Here is a tiny trained network, its code and every weight. The questions are about switching its units off for an input and a target symbol, where a switched-off unit gives its printed mean instead of its output.

import numpy as np


def w(rows, s, z=0):
    codes = np.array(rows[::2]) - 128.0
    scale = np.full(codes.shape[1], s)
    scale[-1] = z or s
    return codes * scale


def norm(h):
    return h / np.sqrt((h * h).mean(-1, keepdims=True) + 1e-5)


def f(y):
    return y / 2 * (1 + np.tanh(0.7978845608 * (y + 0.044715 * y**3)))


def softmax(a):
    e = np.exp(a - a.max(-1, keepdims=True))
    return e / e.sum(-1, keepdims=True)


def log_softmax(a):
    a = a - a.max(-1, keepdims=True)
    return a - np.log(np.exp(a).sum(-1, keepdims=True))


def net(x, mask):
    ids = ['ΘΛΠΦΩβγζμξτ'.index(c) for c in x.split()]
    T = len(ids)
    res = E[ids] + P[:T]
    u = 0
    for l in range(2):
        r = norm(res)
        for j in range(2):
            rows = slice(3 * j, 3 * j + 3)
            q, k, v = (r @ M[l][rows].T for M in (Q, K, V))
            z = softmax(np.where(np.tri(T) > 0, q @ k.T / 3**0.5, -1e9)) @ v
            o = O[l][rows]
            res = res + np.where(mask[u + j], z, o[:, -1]) @ o[:, :-1]
        u += 2
        y = f(norm(res) @ A[l][:, :-1].T + A[l][:, -1])
        res = res + np.where(mask[u : u + 12], y, B[l][:, -1]) @ B[l][:, :-1]
        u += 12
    return log_softmax(norm(res)[-1] @ U[:, :-1].T + U[:, -1])


Q, K, V, O, A, B = {}, {}, {}, {}, {}, {}
E = w([
[76,109,155,98,67],'Θ',
[154,249,142,69,97],'Λ',
[132,112,160,164,156],'Π',
[145,116,118,83,164],'Φ',
[128,124,125,81,116],'Ω',
[128,104,106,182,56],'β',
[146,118,77,120,82],'γ',
[92,117,152,81,133],'ζ',
[145,122,192,132,156],'μ',
[123,96,120,142,139],'ξ',
[115,144,106,166,107],'τ',
],0.02)
P = w([
[60,218,3,160,200],'0',
[210,59,6,153,69],'1',
[194,60,32,96,152],'2',
[172,59,46,82,149],'3',
[166,62,54,86,147],'4',
[157,80,58,82,154],'5',
[136,79,64,77,170],'6',
[124,79,64,102,166],'7',
[107,163,101,224,160],'8',
[137,56,92,86,160],'9',
],0.0046)
Q[0] = w([
[173,183,87,87,120],'L0H1',
[131,128,202,249,100],'L0H1',
[184,119,123,135,222],'L0H1',
[132,100,113,140,85],'L0H2',
[125,85,126,79,68],'L0H2',
[171,108,140,120,130],'L0H2',
],0.012)
K[0] = w([
[200,237,100,134,115],'L0H1',
[90,40,101,246,194],'L0H1',
[183,167,175,175,217],'L0H1',
[55,187,149,101,214],'L0H2',
[186,255,156,91,122],'L0H2',
[106,148,201,98,118],'L0H2',
],0.0071)
V[0] = w([
[160,81,116,138,182],'L0H1',
[142,74,116,156,143],'L0H1',
[117,67,167,134,131],'L0H1',
[120,254,182,107,163],'L0H2',
[163,128,227,118,16],'L0H2',
[90,107,250,111,208],'L0H2',
],0.0074)
O[0] = w([
[76,106,136,79,110,36],'L0H1',
[76,88,216,3,44,114],'L0H1',
[114,98,174,29,117,197],'L0H1',
[86,216,196,49,151,4],'L0H2',
[128,181,97,124,58,104],'L0H2',
[169,126,118,147,149,50],'L0H2',
],0.0053,0.0014)
A[0] = w([
[88,213,96,130,106,119],'L0N1',
[77,165,132,254,120,209],'L0N2',
[107,20,130,112,144,128],'L0N3',
[177,154,72,128,120,46],'L0N4',
[210,182,103,111,114,181],'L0N5',
[228,87,147,27,89,91],'L0N6',
[139,66,213,148,95,73],'L0N7',
[100,161,199,112,210,106],'L0N8',
[88,65,145,63,96,145],'L0N9',
[243,41,109,179,98,169],'L0N10',
[99,154,133,150,159,1],'L0N11',
[177,99,110,106,13,162],'L0N12',
],0.008,0.0025)
B[0] = w([
[175,212,135,125,63,147],'L0N1',
[148,76,119,2,137,156],'L0N2',
[156,166,132,49,92,241],'L0N3',
[85,76,152,101,132,132],'L0N4',
[123,120,172,82,108,147],'L0N5',
[74,78,125,165,82,201],'L0N6',
[129,80,18,60,166,177],'L0N7',
[166,81,181,84,49,136],'L0N8',
[156,158,94,163,145,255],'L0N9',
[74,163,156,79,118,220],'L0N10',
[62,108,111,86,164,105],'L0N11',
[155,151,153,93,230,239],'L0N12',
],0.0067,0.0057)
Q[1] = w([
[148,124,77,75,176],'L1H1',
[177,104,119,2,62],'L1H1',
[118,106,27,6,112],'L1H1',
[212,121,149,84,42],'L1H2',
[104,206,88,133,102],'L1H2',
[127,98,213,184,184],'L1H2',
],0.011)
K[1] = w([
[122,141,101,191,167],'L1H1',
[112,209,125,218,141],'L1H1',
[101,141,154,246,157],'L1H1',
[142,179,162,144,56],'L1H2',
[62,93,103,84,143],'L1H2',
[237,62,167,126,191],'L1H2',
],0.012)
V[1] = w([
[93,133,128,166,5],'L1H1',
[154,27,167,142,89],'L1H1',
[52,96,21,73,128],'L1H1',
[224,129,79,138,127],'L1H2',
[130,193,148,116,106],'L1H2',
[121,98,150,120,156],'L1H2',
],0.012)
O[1] = w([
[105,224,62,66,30,124],'L1H1',
[254,76,47,124,22,1],'L1H1',
[75,150,93,236,109,196],'L1H1',
[177,127,209,142,235,120],'L1H2',
[151,4,135,26,150,192],'L1H2',
[136,163,45,124,107,86],'L1H2',
],0.0073,0.0083)
A[1] = w([
[48,196,92,118,73,106],'L1N1',
[145,60,72,92,179,181],'L1N2',
[225,83,85,188,97,166],'L1N3',
[100,81,89,159,100,146],'L1N4',
[223,218,112,137,106,204],'L1N5',
[177,138,88,132,3,163],'L1N6',
[122,136,56,201,104,79],'L1N7',
[125,228,86,154,68,171],'L1N8',
[113,156,98,177,134,183],'L1N9',
[114,183,48,142,206,153],'L1N10',
[98,68,111,75,173,161],'L1N11',
[107,113,225,150,209,254],'L1N12',
],0.011,0.0031)
B[1] = w([
[146,106,154,112,76,220],'L1N1',
[123,156,194,128,99,180],'L1N2',
[1,113,104,50,201,151],'L1N3',
[197,205,117,136,104,144],'L1N4',
[89,214,112,117,213,138],'L1N5',
[162,185,115,129,213,142],'L1N6',
[160,107,36,161,80,152],'L1N7',
[150,115,186,109,165,166],'L1N8',
[149,92,91,61,131,151],'L1N9',
[154,77,210,105,83,162],'L1N10',
[149,149,154,151,78,229],'L1N11',
[186,178,91,126,105,255],'L1N12',
],0.0089,0.0084)
U = w([
[66,143,129,53,49,141],'Θ',
[161,225,130,62,184,96],'Λ',
[117,77,95,37,222,90],'Π',
[208,89,168,171,163,199],'Φ',
[79,139,166,149,197,76],'Ω',
[221,209,41,68,76,96],'β',
[182,112,132,175,13,111],'γ',
[243,169,169,146,43,61],'ζ',
[254,55,135,27,116,134],'μ',
[132,76,36,116,139,253],'ξ',
[62,172,139,196,109,76],'τ',
],0.011,0.0052)

Each question gives the input, a string of symbols that net reads in full, and the target symbol t.
The units are the heads (3 rows each of Q, K, V and O) and the neurons (one row each of A and B). Each row of codes is followed by its name. A weight is (code - 128) times the scale printed after its matrix; where a second scale follows, it is the last column's (O, A, B and U).
mask holds one flag per unit, layer by layer, with each layer's heads first. A switched-off unit (its flag False) gives its mean, the last column of its rows in O or B, instead of its output. The means were averaged over made-up inputs and are rounded, as every weight is.
A unit's drop is (log p(t) with every unit on - log p(t) with that unit switched off) / (log p(t) with every unit on - log p(t) with every unit switched off).
k most important neurons: the k neurons with the biggest drops, biggest first
k most important neurons of layer l: the k neurons of layer l with the biggest drops, biggest first
heads that matter: for each layer, one digit per head in row order, 1 if its drop is at least 0.15 and else 0, layers parted by /
input ξ Θ μ Θ Π γ, target ξ: heads that matter	01 / 10
input Θ Θ τ μ, target Θ: heads that matter	00 / 10
input ζ Ω ξ Θ β, target ζ: most important neuron of layer 1	[L1N12]
input γ μ ζ Ω, target γ: heads that matter	01 / 10
input Ω β Θ γ Θ, target Ω: heads that matter	10 / 10
input γ μ Φ ξ τ Λ γ, target Λ: heads that matter	10 / 11
input γ Φ Ω Θ, target γ: 2 most important neurons of layer 0	[L0N2 L0N9]
input Θ ξ Ω ξ Φ Φ ξ μ μ, target Θ: heads that matter	10 / 10
input τ ξ Φ Θ ξ τ ζ, target τ: 2 most important neurons	[L0N2 L0N3]
input Θ Θ Θ Λ τ Θ Π Θ β Φ, target Φ: 2 most important neurons	[L0N2 L0N3]
input Π μ γ, target Π: 4 most important neurons	[L1N3 L0N8 L0N12 L0N7]
input β ξ Π ξ γ ξ Φ γ μ Φ, target β: heads that matter	00 / 10
input τ Θ ζ ξ μ ξ γ Θ γ β, target τ: heads that matter	11 / 10
input ξ Λ ξ, target Λ: 2 most important neurons	[L0N3 L0N6]
input μ ξ Θ Φ γ β Ω ξ ξ, target μ: heads that matter	01 / 10
input Θ Θ Π γ Φ β Φ, target Θ: heads that matter	00 / 10
input μ Θ Φ Π β ξ Π Θ β Θ, target μ: heads that matter	01 / 10
input Φ Π τ, target Φ: heads that matter	00 / 10
input Ω Φ Ω β Θ ξ ξ, target Ω: heads that matter	10 / 10
input μ Θ Θ ξ Ω τ, target μ: 2 most important neurons of layer 0	[L0N2 L0N8]
input μ Λ γ ξ ξ β, target Λ: heads that matter	10 / 00
input Θ μ Π, target Θ: heads that matter	00 / 10
input ξ ξ β, target ξ: most important neuron of layer 1	[L1N3]
input γ Θ Π, target γ: most important neuron of layer 1	[L1N10]
input Θ Φ ξ Φ μ Ω ζ, target Θ: 2 most important neurons	[L0N3 L0N1]
input Φ τ γ μ ξ Θ ξ β ξ Θ, target Φ: 2 most important neurons	[L0N2 L0N3]
input Θ ξ Θ Π Θ Φ τ ζ β, target Θ: most important neuron	[L0N1]
input γ Ω Π ξ ξ Λ ξ ξ, target Λ: 2 most important neurons of layer 0	[L0N3 L0N8]
input ξ Θ β μ Φ ζ, target ξ: 2 most important neurons	[L0N12 L1N3]
